Each row is followed by its group and then its class within the group.
[  1 -19 -24   3 -16  16  18 -19 -32  15  -8 -25   1   1 -20 -16 -31   7
  -8   3   3   4  22 -19  26  10   4   6 -43  10 -11 -24   1]  E/z122
[-16 -34 -15   6 -24  19   8 -13 -18   8  -7 -20  -2   1 -21 -26 -31   7
  -5  13  -3  -2  16 -23  24  24   6  15 -30  12 -32 -49 -13]  E/z122
[ -1  18 -27  16 -20  14  27  -9 -30   8 -12 -22   9 -21  -7 -25 -16  -2
  -5   3   9 -14  46 -30  39   0  40  17 -32 -10 -33 -54 -22]  M/z313
[ 12  28 -22   8 -12  22   8  -9 -25   2 -11 -18   8   9   8 -24  -2   3
  -4  11  -7 -42  47  -6  46   2  56  -3 -16 -16  -7 -17 -19]  M/z81
[ -2   8 -13  15  -7  22   7  -4 -11  21 -16 -13   6  -2   4 -12  -2   0
  -2   0  -1 -11  25   5  45   9  51   4 -20  -6 -20 -36 -12]  M/z313
[  4  16 -22   1 -11  11  15 -10 -18   7  -9 -13   5  -6   3 -14   1   2
  -4   8  -3 -13  25  -1  10  -3  35  -4  -6 -12 -18  -4  -9]  M/z313
[ 19 -15 -28   6 -26  22  -4 -13 -31  14 -11 -22  -4 -21  25 -26  -3  -1
  -1  12   1  -7  46 -12  47  -7  44  -2  -4  -3 -28   2 -27]  E/Z868
[ -4 -13 -19  18 -19   8  -3 -12 -19  17   5 -22   2 -28  -8 -24 -19   2
   4   4  12  11  37  -9  37  -2  39   8 -15  10 -36 -14 -11]  E/z174
[ 13  13 -17   5  -6  11  10  -4 -10   1  -1 -12   4   9   5  -7 -13   3
  -3   2   1  -3  24 -18  12   5  26   1 -21  -1 -37 -26 -11]  M/z498
[ 19  14 -32  -3 -22   9  -3  -1 -39   9 -11 -26   0 -28   9 -23 -10   1
   5  -1  -5 -14  44  -7  55  -1  56   0   0  -9 -38  -6 -21]  M/z81
[  1 -17 -17  -4 -12  -5  -6 -22 -31  17  -6 -12  -2 -13  -2 -21  -5  -6
   7   0  17  -2   0 -22  51  -1   8  -7 -18  10 -28 -10  10]  E/z122
[ 20 -12 -32   7 -19   1   8 -21 -28  22  -4 -20   1  -3  -1 -28 -15   8
   4   5  -2  -9  30 -26  48   5  23   0 -20   4 -26  -4 -10]  E/z122
[ -8 -16 -20  17 -20   9   4 -15 -22   9 -12 -15  12 -16   6  -5 -16  -8
   2   8   4  -5  16 -16  35   7  28   0 -12  11 -21 -19 -18]  E/Z868
[  1   5  -7  20  -3  12  25   3 -12   6  -6 -17  -7  36   0 -23 -17   6
  -1   6   2 -24  33 -17  26  10  12   6 -15 -10 -10 -41  -1]  M/z81
[ 12   0 -20   4  -4  15  11 -25 -29   8  -1 -14   2  -6  -4 -13  -3   2
   1   5   2 -13  56 -11  39 -15  34  -2 -13  -7 -10 -23 -24]  M/z313
[ -1 -20 -30   0   9  17   8  -9  -9   6  -4 -11 -10  -2  -8 -21 -15   4
   1 -13  -2  -1  14 -12  26   5  27  12 -21   2 -20 -19 -14]  E/z174
[ 19   2 -26  -2 -24  23   5  -9 -18   8  -5 -13   7  -5 -27 -17  -1   0
  -1  -6  -5 -12  30   4  38   2  39  10 -17  -2 -23 -33 -16]  M/z498
[ 24  16 -29  12 -15  13   7  -4 -31  14  -7 -12  15  -3   5 -23 -16   1
  -4  19  -3  -1  22 -11   1  -1  58  12 -21  -8 -10 -12 -13]  M/z313
[ 11 -24 -39  -1 -26   8   5 -24 -21  20   3 -22   3 -22 -16 -24 -15  -7
  -8   6  -5 -15  13 -18  23   1  21  -5 -14  12 -33 -33 -13]  E/z174
[  0 -15 -22  12 -13   5   7 -31 -20  13  -3 -20  -7  -4 -22 -20 -26   1
 -15   3   4  -2  25 -22  26  -2  19   5 -33  16 -17 -28 -15]  E/z122
[  9  19 -19  19  -4   3  -3 -10 -31  23  -4 -24   6 -14   6 -28   0  13
   9  -9  -2 -15  44  -4  78  -7  89  -8 -19  -1  -7   1  -1]  M/z313
[ 25  14 -32   8 -30  16   2 -18 -25  20 -12 -21   1  -9   7 -26  -4   1
  -5   1   7  -8  41 -25  30  -4  56  -1 -13 -11 -19 -13 -15]  M/z498
[  8  13 -21  11 -14  12   4  -8 -22   2  -5 -14   8  21   4 -27  -2   0
   5   0   1 -20  43  -9  44  -3  43  -4 -14  -5 -23 -15 -19]  M/z81
[ 10 -23 -31  13 -19   8   0 -22 -21   5   0 -15  -7   6 -17 -16 -23  -3
   1 -23  -2  -3  12 -15  32  10  -2   2 -23  13 -29 -23 -14]  E/z122
[ 21 -18 -25  -6 -22  10   3 -12 -12  11 -12 -19  -5 -24  -7 -32   1   3
   8   0  -7  10   1  -5  30  -5  29  -4   4   4 -18 -15 -16]  E/z174
[ 10  29 -23   0 -19   2  14  -6 -18   0  -8 -15  12   4  -8 -21  -8  -6
   5  -6   9 -18  21 -10  50   0  29   7 -12 -13 -28 -15 -12]  M/z81
[  8 -16 -42  -1 -19  10  -1 -25 -29  14 -15 -33  -9 -54  -4 -25 -14  -7
   5  -3   4  -5  39  -7  64  -1  47 -30  -7  11 -25   4 -22]  E/Z868
[  7 -25 -17   0 -18  12  10 -14 -13  16  -4  -1   0  -7  -7 -16 -12   5
 -10   2   1  11  42 -16  27   8   3   3 -12   8 -24 -11 -21]  E/z174
[ 17  -7 -15   2 -11  10 -13 -12 -27   6   3 -19   5 -28   7 -10 -15   5
   8 -19  -2  -1  27 -19  47  -9  31   2 -10   6 -15 -12 -21]  E/z174
[ 18 -18 -26  -4 -12   8 -12 -13  -7   1  -5 -32 -12 -42   4 -15   0   1
   2  14  -5   5  45  -1  61 -12  20  -7  15   5 -22  19 -11]  E/z174
[ 14   3 -27   4 -18   3  13 -19 -22   9  -2 -15  -2  -2 -12  -5  -7  -6
   1  -6  -3   7  10 -12  33   2  -2   7 -16   8 -19  -4 -15]  E/z122
[-10 -14   3  15 -10   8  12 -16 -21   6   5   8   4  -7 -12 -16 -29  -2
   0  19   3  17  21 -24  41   8  22  -6 -38  11  -9 -15   0]  E/z122
[ 24  15 -17   6 -12   9  36 -18 -23   1   3 -13  -1  27  -5  -5 -15   1
  -5  -7  14   4  46  -8  21   3  27  13 -29 -30  10 -20 -12]  M/z81
[ -8  -7 -28   7 -23   8  -1 -19 -25  21  -8  -6  -7 -21  -8 -30 -15  -4
   8  12   3  -4  10 -18  50   2  46  11 -21   8 -41 -17 -18]  E/z174
[ 12  -9 -13   4 -19   3  -5 -21 -44  15  -2 -23  -4 -27   2 -45 -13 -23
   4   2  -4 -10  30 -11  71  -1  26  -2 -21   5 -29  -2 -10]  E/z122
